Below is a small trained network, with its code and all its weights. Each question gives an input and a target symbol and asks what happens when units are switched off, that is, made to give their printed mean instead of their output.

import numpy as np


def w(rows, s, z=0):
    codes = np.array(rows[::2]) - 128.0
    scale = np.full(codes.shape[1], s)
    scale[-1] = z or s
    return codes * scale


def f(y):
    return y / 2 * (1 + np.tanh(0.7978845608 * (y + 0.044715 * y**3)))


def softmax(a):
    e = np.exp(a - a.max(-1, keepdims=True))
    return e / e.sum(-1, keepdims=True)


def log_softmax(a):
    a = a - a.max(-1, keepdims=True)
    return a - np.log(np.exp(a).sum(-1, keepdims=True))


def net(x, mask):
    ids = ['αβδεζηλμξπστφψω'.index(c) for c in x.split()]
    T = len(ids)
    res = E[ids] + P[:T]
    u = 0
    for l in range(2):
        q, k, v = (res @ M[l].T for M in (Q, K, V))
        z = softmax(np.where(np.tri(T) > 0, q @ k.T / 2**0.5, -1e9)) @ v
        res = res + np.where(mask[u], z, O[l][:, -1]) @ O[l][:, :-1]
        u += 1
        y = f(res @ A[l][:, :-1].T + A[l][:, -1])
        res = res + np.where(mask[u : u + 8], y, B[l][:, -1]) @ B[l][:, :-1]
        u += 8
    return log_softmax(res[-1] @ U[:, :-1].T + U[:, -1])


Q, K, V, O, A, B = {}, {}, {}, {}, {}, {}
E = w([
[94,145,126,134],'α',
[164,131,170,123],'β',
[140,127,130,121],'δ',
[170,135,155,141],'ε',
[156,156,147,92],'ζ',
[143,124,132,125],'η',
[111,117,120,65],'λ',
[132,109,106,119],'μ',
[119,89,181,166],'ξ',
[91,85,165,113],'π',
[185,111,206,225],'σ',
[166,74,84,164],'τ',
[153,36,81,121],'φ',
[128,68,206,78],'ψ',
[46,192,163,251],'ω',
],0.015)
P = w([
[180,234,46,212],'0',
[152,111,80,213],'1',
[120,48,74,227],'2',
[156,16,137,240],'3',
[186,41,130,254],'4',
[179,25,153,218],'5',
[175,34,126,218],'6',
[207,75,126,206],'7',
[183,66,98,210],'8',
[188,90,113,156],'9',
],0.0037)
Q[0] = w([
[50,197,51,99],'L0H0',
[142,2,81,130],'L0H0',
],0.0097)
K[0] = w([
[58,254,111,175],'L0H0',
[231,19,135,195],'L0H0',
],0.0075)
V[0] = w([
[132,162,129,239],'L0H0',
[108,134,254,120],'L0H0',
],0.0093)
O[0] = w([
[248,232,195,152,253],'L0H0',
[35,185,157,172,127],'L0H0',
],0.011,0.0037)
A[0] = w([
[75,233,98,143,4],'L0N0',
[17,197,39,157,67],'L0N1',
[32,150,98,191,71],'L0N2',
[71,238,64,247,61],'L0N3',
[94,163,80,61,43],'L0N4',
[26,116,40,179,3],'L0N5',
[154,116,126,2,51],'L0N6',
[174,104,207,114,130],'L0N7',
],0.0074,0.0065)
B[0] = w([
[75,40,46,225,110],'L0N0',
[225,170,254,61,106],'L0N1',
[233,50,211,108,104],'L0N2',
[137,4,236,49,166],'L0N3',
[10,90,101,235,98],'L0N4',
[120,77,96,137,106],'L0N5',
[201,126,138,216,107],'L0N6',
[111,139,22,80,252],'L0N7',
],0.0068,0.0038)
Q[1] = w([
[84,137,133,138],'L1H0',
[254,110,165,150],'L1H0',
],0.0058)
K[1] = w([
[95,254,87,203],'L1H0',
[103,145,178,143],'L1H0',
],0.0092)
V[1] = w([
[72,252,12,31],'L1H0',
[238,230,3,156],'L1H0',
],0.006)
O[1] = w([
[92,184,3,175,1],'L1H0',
[173,139,95,175,196],'L1H0',
],0.016,0.0059)
A[1] = w([
[175,63,162,117,148],'L1N0',
[171,173,255,196,139],'L1N1',
[107,84,134,200,16],'L1N2',
[146,92,127,192,49],'L1N3',
[96,46,234,65,23],'L1N4',
[87,202,152,74,86],'L1N5',
[117,159,84,126,59],'L1N6',
[73,92,107,148,2],'L1N7',
],0.0072,0.0065)
B[1] = w([
[99,166,173,85,211],'L1N0',
[91,192,37,148,253],'L1N1',
[228,140,254,181,118],'L1N2',
[181,170,201,57,128],'L1N3',
[140,153,24,82,207],'L1N4',
[93,82,98,141,123],'L1N5',
[107,189,23,13,123],'L1N6',
[227,205,135,223,122],'L1N7',
],0.0061,0.015)
U = w([
[31,108,158,163,231],'α',
[103,161,160,154,230],'β',
[117,142,250,25,81],'δ',
[70,61,185,91,242],'ε',
[189,168,89,119,1],'ζ',
[171,229,244,150,149],'η',
[152,98,40,104,128],'λ',
[165,138,72,87,48],'μ',
[254,108,151,105,94],'ξ',
[168,119,135,104,13],'π',
[239,12,188,107,188],'σ',
[86,101,19,102,182],'τ',
[138,167,86,113,18],'φ',
[159,145,70,111,63],'ψ',
[125,186,46,100,54],'ω',
],0.0067,0.0063)

Each question gives the input, a string of symbols that net reads in full, and the target symbol t.
The units are the heads (2 rows each of Q, K, V and O) and the neurons (one row each of A and B). Each row of codes is followed by its name. A weight is (code - 128) times the scale printed after its matrix; where a second scale follows, it is the last column's (O, A, B and U).
mask holds one flag per unit, layer by layer, with each layer's heads first. A switched-off unit (its flag False) gives its mean, the last column of its rows in O or B, instead of its output. The means were averaged over made-up inputs and are rounded, as every weight is.
A unit's drop is (log p(t) with every unit on - log p(t) with that unit switched off) / (log p(t) with every unit on - log p(t) with every unit switched off).
The circuit of an input: a set's keep is (log p(t) with only the set's units on - log p(t) with every unit switched off) / (log p(t) with every unit on - log p(t) with every unit switched off). Starting from the 12 units with the biggest drops (on a tie, the unit counted first), units are removed one at a time, each time the one whose removal leaves the highest keep (on an exact tie, the one counted first), for as long as the keep stays at least 0.8.
units of the circuit, in order: the units of the circuit, biggest drop first
k most important neurons: the k neurons with the biggest drops, biggest first
k most important neurons of layer l: the k neurons of layer l with the biggest drops, biggest first
drop of u: that unit's drop, to one decimal
input φ ε ξ φ ε δ ω, target δ: units of the circuit, in order => L0N3; L1H0; L0H0
input λ ε δ ξ φ φ τ ω, target δ: 2 most important neurons => L0N3; L0N2
input φ φ σ ζ ζ ω σ, target δ: units of the circuit, in order => L1H0; L0N3; L1N0; L0H0
input ξ α ξ σ σ η ω ζ, target δ: units of the circuit, in order => L0N3; L1H0; L0N2
input β π τ μ φ, target σ: units of the circuit, in order => L0H0; L1N1
input λ β λ, target τ: 2 most important neurons => L0N3; L1N0
input μ σ β σ ζ μ, target η: units of the circuit, in order => L0H0
input μ φ δ η, target σ: units of the circuit, in order => L0H0; L1N1
input β β ω δ φ, target δ: units of the circuit, in order => L0N3; L1H0; L1N0; L0N2
input μ ψ δ ω ω ω δ ζ, target δ: units of the circuit, in order => L1H0; L0N3
input σ τ μ ω ε, target δ: 2 most important neurons => L0N3; L1N0
input ζ ω σ β, target δ: 2 most important neurons => L0N3; L1N0
input λ φ φ ε φ ξ λ, target σ: units of the circuit, in order => L1N1; L0H0
input ξ ζ ω ω σ μ, target δ: units of the circuit, in order => L0N3; L1H0; L0H0
input λ λ δ, target τ: units of the circuit, in order => L1H0
input σ ζ ξ, target η: 2 most important neurons => L1N4; L0N7
input δ π φ μ, target σ: 3 most important neurons => L1N1; L0N7; L1N4
input ξ φ ζ μ, target σ: 3 most important neurons => L1N1; L1N4; L0N7
input δ σ σ, target η: 2 most important neurons of layer 1 => L1N0; L1N1
input β σ η, target η: most important neuron => L1N4
input τ ξ ξ σ π, target η: drop of L1N4 => 0.3
input π β ξ ω φ, target δ: drop of L0H0 => 0.2
input ω τ μ, target δ: drop of L0N3 => 1.5
input π σ σ σ π δ, target η: drop of L0N3 => -0.1
